Below are the code and all the weights of a small trained network. Each question names an input and a class and asks about switching units off, where a switched-off unit gives its printed mean instead of its output.

import numpy as np


def w(rows, s, z=0):
    codes = np.array(rows[::2]) - 128.0
    scale = np.full(codes.shape[1], s)
    scale[-1] = z or s
    return codes * scale


def norm(h):
    return h / np.sqrt((h * h).mean(-1, keepdims=True) + 1e-5)


def f(y):
    return np.maximum(y, 0)


def log_softmax(a):
    a = a - a.max(-1, keepdims=True)
    return a - np.log(np.exp(a).sum(-1, keepdims=True))


def net(x, mask):
    res = np.array(x, float).reshape(1, 7) / 4 @ E
    u = 0
    for l in range(2):
        y = f(norm(res) @ A[l][:, :-1].T + A[l][:, -1])
        res = res + np.where(mask[u : u + 4], y, B[l][:, -1]) @ B[l][:, :-1]
        u += 4
    return log_softmax(norm(res)[-1] @ U[:, :-1].T + U[:, -1])


A, B = {}, {}
E = w([
[134,124,130,124],'x0',
[98,33,132,85],'x1',
[164,168,59,143],'x2',
[101,112,98,255],'x3',
[110,136,123,134],'x4',
[91,146,115,132],'x5',
[143,119,132,124],'x6',
],0.0081)
A[0] = w([
[126,107,40,104,217],'0.n0',
[99,148,183,95,255],'0.n1',
[125,83,174,2,109],'0.n2',
[113,216,122,96,79],'0.n3',
],0.0095,0.00071)
B[0] = w([
[216,183,183,203,173],'0.n0',
[114,155,96,255,178],'0.n1',
[98,244,139,158,253],'0.n2',
[221,113,24,153,188],'0.n3',
],0.0091,0.006)
A[1] = w([
[89,170,188,2,119],'1.n0',
[2,15,159,123,254],'1.n1',
[19,151,146,169,74],'1.n2',
[189,91,92,232,71],'1.n3',
],0.0079,0.0012)
B[1] = w([
[57,67,196,213,164],'1.n0',
[253,59,6,104,178],'1.n1',
[113,44,192,51,198],'1.n2',
[2,90,162,100,254],'1.n3',
],0.0092,0.006)
U = w([
[94,234,177,142,153],'0',
[5,105,236,90,7],'1',
[225,119,63,44,206],'2',
],0.011,0.0015)

Each question gives the input, the list of numbers given to net, and the class t.
The units are the neurons (one row each of A and B). Each row of codes is followed by its name. A weight is (code - 128) times the scale printed after its matrix; where a second scale follows, it is the last column's (A, B and U).
mask holds one flag per neuron, layer by layer. A switched-off neuron (its flag False) gives its mean, the last column of its row in B, instead of its output. The means were averaged over made-up inputs and are rounded, as every weight is.
A unit's drop is (log p(t) with every unit on - log p(t) with that unit switched off) / (log p(t) with every unit on - log p(t) with every unit switched off).
The circuit of an input: a set's keep is (log p(t) with only the set's units on - log p(t) with every unit switched off) / (log p(t) with every unit on - log p(t) with every unit switched off). Starting from all 8 units, units are removed one at a time, each time the one whose removal leaves the highest keep (on an exact tie, the one counted first), for as long as the keep stays at least 0.8.
circuit, biggest first: the units of the circuit, biggest drop first
k most important neurons: the k neurons with the biggest drops, biggest first
top k neurons in layer l: the k neurons of layer l with the biggest drops, biggest first
drop of u: that unit's drop, to one decimal
input [-7,8,2,-4,-6,-5,1], class 0: 4 most important neurons -> [0.n2; 1.n3; 0.n0; 1.n2]
input [2,-2,2,-5,-3,5,-5], class 2: most important neuron -> [0.n3]
input [0,-5,6,-4,8,2,3], class 2: 2 most important neurons -> [0.n3; 0.n2]
input [6,2,7,5,0,0,-4], class 1: 2 most important neurons -> [1.n3; 0.n2]
input [-2,-5,-1,3,-1,8,-4], class 1: 3 most important neurons -> [0.n2; 1.n3; 0.n0]
input [-6,5,-2,7,-3,-3,-8], class 2: circuit, biggest first -> [1.n1; 0.n2]
input [4,2,-8,3,7,-6,2], class 2: 2 most important neurons -> [1.n1; 0.n0]
input [8,2,3,-5,1,2,-5], class 0: 2 most important neurons -> [0.n2; 1.n1]
input [5,-3,3,-2,7,1,-7], class 2: 2 most important neurons -> [0.n3; 0.n2]
input [0,4,4,-6,-8,-3,3], class 0: 2 most important neurons -> [0.n2; 1.n3]
input [-5,6,3,-2,-6,7,2], class 0: 2 most important neurons -> [0.n0; 1.n3]
input [-2,-2,4,-2,-4,-1,-7], class 2: 2 most important neurons -> [0.n3; 0.n2]
input [6,2,5,-3,5,-3,-6], class 0: top 2 neurons in layer 0 -> [0.n0; 0.n2]
input [-7,6,-2,4,3,-3,1], class 2: circuit, biggest first -> [1.n1]
input [7,-8,-5,6,-4,2,8], class 1: top 2 neurons in layer 1 -> [1.n3; 1.n2]
input [7,0,-6,-6,-4,6,1], class 0: top 2 neurons in layer 0 -> [0.n2; 0.n1]
input [-1,5,8,1,0,-6,-6], class 1: top 2 neurons in layer 1 -> [1.n3; 1.n1]
input [1,-6,0,5,-3,-3,7], class 1: top 3 neurons in layer 0 -> [0.n2; 0.n0; 0.n3]
input [-2,7,-8,4,6,8,-1], class 2: drop of 0.n3 -> 0.0
input [-1,1,4,4,-1,-5,-8], class 1: drop of 1.n3 -> 0.8
input [4,1,4,7,4,-7,0], class 1: drop of 1.n3 -> 0.7
